Rows and whether each has a hidden trait (one of two labels; each part has its own):
In the rows, zero is written as 100.
[100  73 125  85  99 114 104  93  81  95  85  99  66 129 111 104 117] => K
[ 98  75 106  72 108  81  89  90  83  66 114 116  80  84  90  94 147] => K
[111  68 108  68 115  93 107 108  97 101  82  83  98 113 103 113  87] => M
[ 98  97 108  65  85  91 113 111  92  56  55  92  79 110 173  86  67] => K
[105  54  94  79 100  98 107 111 106  94  53  72 107 117 135 112  75] => K
[ 89 120 125  74 103  97  94  94  88  75 106 134  86 114  91 104 115] => M
[111  92 108  97  76  92  96 105 105 108  39 148 121 101 108  93 142] => K
[107  92 105 112  78 102 104 100 110  98  55 120 118 121  95 105  95] => K
[103  57  91 108 111  76 107 106 108  99  90 108  94 109 124  93  54] => K
[100  99 111 102  81 117 101  94  92  99  52 135  90 113 137  97 146] => K
[111 122 105  93  99 107 116 103 107 131  67 114 103 128 118 108  76] => M
[ 90  97 115  90 126 107  91 100  93 105 128 126  97  90 105 106 130] => K
[124  74 106  72 102  88 114 107 100 106  46 109 102 106 134 100 109] => K
[ 80  75 111  87  75 117  92 107  84  86  59  86  68 126 141  94  98] => M
[ 91 115 113  77 106 108 100 101  90  85 108  92  86 106 108 105 102] => M
[100 107 102  93 104 100 120 110 115  87  70  99 111 125 145 110  37] => M
[105 124  93  82 117 109 106 107  99 153  89 110  95  99 139 101 118] => M
[100  48  94  83  86  75  95 113  92 100  56 101  78 108 131  81  83] => K
[ 90  78 119 113  99 116 102  94 101  70  89 128 102 114 127 110 113] => K
[112  77 106 102  96  92  98 101  94 133  88 106  87 115  69  94 102] => K
[ 91  84 120 110  59 102  80  94  89  52  75 120 100  99  67  91 148] => K
[103 109  88  93 104  95  95 116 104 169  84 104 106 104  97  97  92] => M
[105  64  98  82 120 100 103 103  94 125  95  90  83 108 119 105 105] => K
[101  94 103  85 108  98 109  92  89 106  87 119  66 121 135  95 104] => M
[ 86  78  99 106  75 124  97  97  96  88  56  98  85 120 152  99 119] => K
[ 91  66  95  82 106 110  93  99  90 103 102  66  80 114 103 108 107] => M
[ 74 140 134  87  79 111  85 104  78  70  99 132  76 102 108  85 122] => M
[127  61  92  80 107  75 102 109  99 146  68  95 101 101  81  94 102] => K
[109  86  88  84 104 116 108  86  95 141  63 111  77 130 133 108 135] => M
[ 92  97  94  67  95 103  94  99  90  82  70  95  88 102 131 102 131] => M
[105  78 121  73  88  87 114  93  80  52  75  92  55 131 124  91  71] => K
[121  97 126  60  92  96 119  99  85  85  49 107  75 126 133  96 106] => M
[ 81  75 108 100  80 118  85  96  99  60  61 123 111 103 129 109 153] => K
[ 91  69 111  80  85  98  87 106  87  74  70 102  89  99 110  95 130] => K
[104 133 101 119 112  87 108 103 112 128 119 129 108 101  89  95  62] => M
[101 111 117  97 123  87 113 103 107  84 113 126 106 107 109 106  62] => K
[ 92 107 102  95  82 120 100  89  92  57  88  83  92 101 122 103 128] => M
[ 99 111  93  97 107  98  99  99 105 112  95 124 112  94 115 102 118] => M
[ 86 109  98  84 101 115  98 113  98 112  94  64  94 112 113 108  71] => M
[ 91  91 110  74  97 101 107  99  95  19  89  78  94  94 147 103  91] => K
[111  94 100  69 106  79 100 101  97  93  74 127 102  85 120  94 135] => K
[ 96  86 104  71  81 104  82  99  86  87  78  78  97  99  67 105 149] => M
[ 98  78  90 126  92 121  99  91 112 104  74 112 119 101 117 113 139] => K
[ 85 116 102 118  88 107 101 103 106 100  81 131 102 113 135  96  83] => K
[100 126  95  92 105 123 104 104  99 142  91  83  96 105 124 106 112] => M
[ 93 110 130  74  84  94 104 103  87  72  66 132  76 132 119  94  81] => M
[110 110 110 115 115 105 108 101 112 115 103 132 125  93 100 108 107] => K
[ 79 119 119  85  85 101  82 100  85  78 100 122  87 105  86  96 124] => M
[108  95 101  79 117 112 111  91  91 126  93 102  75 118 131 106 122] => M
[100  62  94  79 111 108 103 101 101  97  88  70  99 115 106 120  95] => M
[110  56 122  55  88  94  94  90  69  89  56 113  58 122 101  94 164] => K
[109  81  92 101 113 119 120 112 111 127  68  79 105 105 178 106  79] => M
[115  63 108  76 109  83  98  99  90 119  72 133  87 103 106  94 142] => K
[103 100 114  72 115 100 105  98  88  93 113  80  79 115  90 109  90] => M
[ 98 125 129  99  94  93 103 101  92  99  88 150  86 118  98  89  91] => K
[ 99 103 108  83  98 109 100  96  90 127  81 116  81 126 107 101 118] => M
[102  91 131  79  77  93 100  97  89  59  54 133  88 124 104  97 114] => K
[101  87 113  75  87 119  98  95  84 109  57 107  77 120 126 103 148] => M
[104  87 131  80  82  99 105  98  86  70  78  91  80 136  74 103  77] => K
[ 98  60 107  86 108 102 106 101 103  62  63 123 105  98 170 107 123] => K
[110 114  89 105  91  98 103  96 106 132  66 132 107 101 120  93 129] => M
[107 135  92  98 106  96  99  90 104  96 128  96 114  86  61 106 116] => M
[ 84 124 126  94  85  99  95 105  86  80  95 129  78 108 116  84  92] => K
[103  55  96  85  94  85  99  85  91  65  69 126  82 102 129  93 145] => K
[113  83 102  80 100  99  98 101  93 133  63 121  96 103 112  99 149] => M
[ 84 101 109 126  78 102  83 102  96 123  85 146  94 110  93  85 116] => K
[ 94  79  96  88 103  99  90 105 101  90 106  76 109  92  81 108 105] => M
[112 103 118  83  86  88 116  98  98  90  52 135  88 133 120  95  81] => K
[ 95 131 116  80  94  93  91  99  94  70 104 122 108  89  74  99 126] => M
[ 98 105 102  99  80  99 101 101  96 135  53 136  84 124 119  88 109] => M
[111  57  95  72  85 110 102  96  94 102  43  76  92 121 115 111 131] => M
[101  61 119  74  91  87  89  94  86  65  75 118  88 109  82 102 139] => K
[ 84  79 104  94  89 115  96 109 103  53  81  76 108 101 139 109  93] => K
[103  72 102  73  93  84  91  92  81  77  78 125  78  88 121  85 163] => K
[ 89 123 109  85  80  80  87 107  94  77  86 129  98  94  91  84 101] => M
[ 90 132 115  84  78 108  95  98  86 106  65 141  79 111 133  87 141] => M
[101  59  97  89  67  88  89  94  94  74  34 125  97 107 113  92 148] => K
[ 96 116 114 100  79 107  96  90  92 103  79 132  87 124  83  98 126] => M
[105 123 109  85  83  91 103 110 102  83  66 118 114  95 112  93  96] => M
[101  70 101  84  84 118  94 108  92 129  43  92  91 113 129 101 139] => M
[105 107  88  75  92 106 100 114  98 145  56  83  96 104 136  96 111] => M
[ 94  94 106 114  88 107  98 103 109 103  82 113 114 122  87 109  85] => K
[100 126 101 109  84  95 102  93 101  95  90 123  99 109  90  93  96] => M
[112  98  93  90 109  88 119 105 110  99  65 124 107 100 164  97  86] => K
[ 91 145 103  90  79 101  96 115 101 128  53 138 106 106 132  89 104] => M
[ 97 102 129  80  90  79 103 108  93  39  80 117  93 104 106  91  66] => K
[101  94  90 102  91  83 100  99 110  60  86 105 118  88 106  98  97] => K
[106 103 110  84 114  73 103 107  99 118  86 157  97  97 120  89 100] => K
[ 86  71  95  99 104 104  86 111 101 106  98  91 105  96 104 104 105] => K
[ 86 101 120  90  92  97  95  94  91  54  98 122  88 110 104  99 105] => K

Next part:
[110  98 110 105  91  48 112 127  99  87  89  97  54 101 102 105  98] => X
[ 77  84 109 110 112  99 113 114  97 104 122 102  59  82  91  94  91] => V
[137 117 116 107  89  53 117 131 104  87  74  97  75  84 100 106  98] => V
[100  92 100  95 101  92 116 134 104 114 102  98 101  86  97  99  94] => X
[122 109 105 100  96  65 108 108  98  88  84  94  79  95 103 106 103] => X
[117 101 108  99  85  54  94  90  97  98  94 110 115 117 109 105  99] => X
[ 82  90  83 104 107 125  95  91  98  78  76 100 131 148 113 104 105] => X
[133 122 118 104 104  88 101 104 100  93  81  92  96  74  96 104 107] => V
[ 74  62  93  96  83  34 115 147 104 121 141 107  37  97  98  99  89] => V
[127 113 110 102  92  88 105 109  99  87  80  93  85  89 100 106 103] => X
[134 110 116 101  87  34 115 126  98  94  91  96  47  80 100 109 100] => X
[159 115 125 115 107  26 121 132 103 104  73  99  47  64  89 102  89] => V
[118 106 105 103  90  66 113 123  99  84  83  97  74 101 104 107  98] => X
[122 101  96  93  81  53  99 109 104 113  98 109 121 100  97 102  97] => V
[ 80  91  94 108 116 127 116 126 103  90  82 101 119 105  95  94  92] => V
[115 105 111  93  84  56  91  83  95 104 120 108 100 107 106 104 101] => X
[142 111 107 102  90  57 115 119 100  88  71  97  73  92 104 109  99] => X
[127 100 108  99  93  54 101  92  96  93  87  97  71 103 108 109 108] => X
[106  85 100 100 100  85 121 144 108 107  91 101  75  94  96  94  94] => X
[114  99 101  92 100 104 111 115 105 116 103  97  85  81  97 100  97] => X
[101  89 103 100  80  15 107 114 100 100 105 113 100 129 107 101  90] => X
[ 82  86 106 110 113  99 118 122  99  99 110 102  71  83  91  94  92] => V
[164 130 106  93 101 110  96  67  97  89  60  91 131  92 108 112 114] => X
[ 95  90  96  89  82  62  90  94 100 118 135 110 101  96  96  97 102] => V
[ 95  97 102  96  84  64  93  96  98 101 111 111 104 125 108 101  95] => X
[135  86  89  97 103 103 118 128 107 108  95 100  89 101  98  97  82] => X
[120  96 102  91  79  48  96 101 102 117 117 111 101  86  95 101 101] => V
[110 102 105  96  80  52  97  90  98 104 115 114 106 119 106 101  96] => X
[ 84  66  87 102  84  41 134 175 110 110  99 107  68 117 102  99  80] => X
[ 81  77  94  94  91  77 114 130 104 120 124 100  61  94  99  97  93] => X
[116 101 105  97  80  55 100  97  99  95  92 109 115 122 109 104  95] => X
[102  97 105 100  92  58  95  93  95  96  99 106 106 112 109 106 101] => X
[113  89  74 102  85  58 126 162 115  94  45 104 153 140 110 103  85] => V
[124 104 103  99  94  74 107 101  97  91  86  95  72  97 106 106 103] => X
[114 103 109  89  83  48  94  87  95 112 125 109  97 107  99 100 100] => V
[ 91  81  98 101 106  95 118 145 106 106 100 102  70  96  95  97  91] => X
[100  93  98 103 110 103 121 139 104  95  76 102 105  97  94  98  90] => V
[118  93 101  99  85  40 106 113 101 101  93 112 107 129 107 101  90] => X
[136 106 106  99  93  63 107 107  97  92  89  95  67  93 105 108 104] => X
[ 73  88  91 106 119 132 113 124 103  92  87  99 118 105  95  94  93] => V
[ 88  84 107 112 111  84 121 142 101 100  98 104  74  88  92  95  87] => V
[ 96  85  92  99 100 121 121 138 108 106  91 100  92 104  99  97  92] => X
[148 108 104 101  93  66 116 122 100  85  63  99  90 106 108 109  99] => X
[118 106 109  90  83  56  93  78  95 107 118 106 104 107 103 102 103] => X
[101  81 102 102 105  73 123 124 106 104 102 102  63  91  93  97  94] => V
[105  89  96  95  85  61  97 112 103 106 105 109 124 126 102  99  92] => V
[118 109 114 114 113  87 115 123 103  96  77 101  74  80  92  98  88] => V
[108  89  94  93  82  64  97 100 102 115 118 111 120 107  96  98  98] => V
[145 118 106 100  93  67 111 113  98  88  76  95  83  89 109 108 103] => X
[120 105  99  88  85  79 100 105  98 117 112  99 107  74  97 103 103] => V
[102  90  94  92  82  63 108 130 107 112 102 108  96  93  97 102  96] => V
[118 108 111 113 114 107 121 125 103  92  72 102 100  85  93  97  89] => V
[145 118 117 100  88  64 113 111  98  90  74  95  73  79 100 109 103] => X
[118 102 105  99  98  70 104  87  96  91  93  99 108 109 107 107 107] => X
[ 93  87 107 114 112  97 126 135 103  92  79 103  90  96  95  96  87] => V
[110  96  92  92  85  85  96  85 102 109  99 108 139 113 100 100 100] => V
[140 133 121 106  99  80  99  88  99  97  82  93  82  66  93 103 109] => V
[152 121 119 110  98  60 111 118 103  91  61  96  84  74  96 105 101] => V
[ 99 102 115 110 117 107 109 105  98 103 111 100  78  80  90  94  97] => V
[110 100  97  95  83  59  91  92 101 115 110 109 129 111  97 100  99] => V
[128  99 111  95  95  52 101  91  93  95 109  97  56  96 104 106 107] => X
[119 101 104  94 101 100 118 126 107 108  74  98  93  83  95  99  95] => X
[178 144 107  95 101 117 100  57  99  86  37  91 176  93 108 116 119] => X
[ 93  83 106 109 114  96 121 127 102  95  93 103  86  91  92  98  91] => V
[ 96  87  98 116 112 116 129 141 106  86  63 103 108 102  97  96  86] => V
[ 92  76  94  96  86  42 125 150 106 116 114 105  69  96  99 101  89] => V
[ 98  89 113 113 112  75 120 130 101  99 100 104  59  82  92  96  87] => V
[100  89  97  97 109 103 123 134 108 103 103 101 101  95 102  98  92] => X
[102  90  99 100  83  39 104 118 102  97  97 113 101 135 108 101  90] => X
[108 104  89  96  82  96 117 139 109 107  79 102 125  95 103 104  91] => V
[122 100 104  93  78  34 104 104 101 116 110 111 104 102  97 101  97] => V
[112  98 104  92  62  45  95  92  98 113 119 108 102 109  98 101  97] => V
[117 103 105  99  89  77 111 113  98  95  89  96  66  98 104 108 101] => X
[105  93  96  98 104 108 114 122 107 106  86  98 103 100  99  99  93] => X
[145 108 105 104  90  58 116 129 101  83  66  97  74 104 105 108  97] => X
[127 110 111 102  82  48 113 121  99  89  87  96  59  91 102 107  99] => X
[ 99  80  94 110 108  91 130 155 107  91  70 103  83 108  96  97  84] => V
[153 115 109  99  80  44 111 109 102  92  63 110 141 118 109 109  94] => X
[122  99  92  94  86  76 110 128 108 106  81 110 125  96  99 105  97] => V
[109  99 118 106  87  30 111 124  98  95 107  97  39  84  97 103 100] => V
[115 107 118 110 116  72 110 117  99 104 102 101  64  76  90  97  91] => V
[ 92  78 101 108  83  14 106 113  97  93 104 111  76 127 111 105  90] => X
[106  87  96  95  80  58 117 135 106 113 111 104  84  89  98 103  95] => V
[ 96  80  99  93  81  46  99 120 105 116 113 111  75  89  97 100  97] => V
[ 80  84  88  92  86  96 101 122 105 110 117 108 100 100  99  99  99] => V
[174 155 119  87 111 121  94  55  93  95  69  86 111  57 102 111 118] => X
[137 104 106 100  95  57 109 100  98  88  79  98  84 105 105 110 104] => X
[ 91  79  83  99  85  72 124 125 110 107  88 105 106 119 103 103  86] => V
[113 107 114 111 115  94 114 116 101  99  89 101  75  77  91  97  91] => V
[101  86  95 106  97  47  97 111 100  86  84 106 114 131 110 108  94] => X
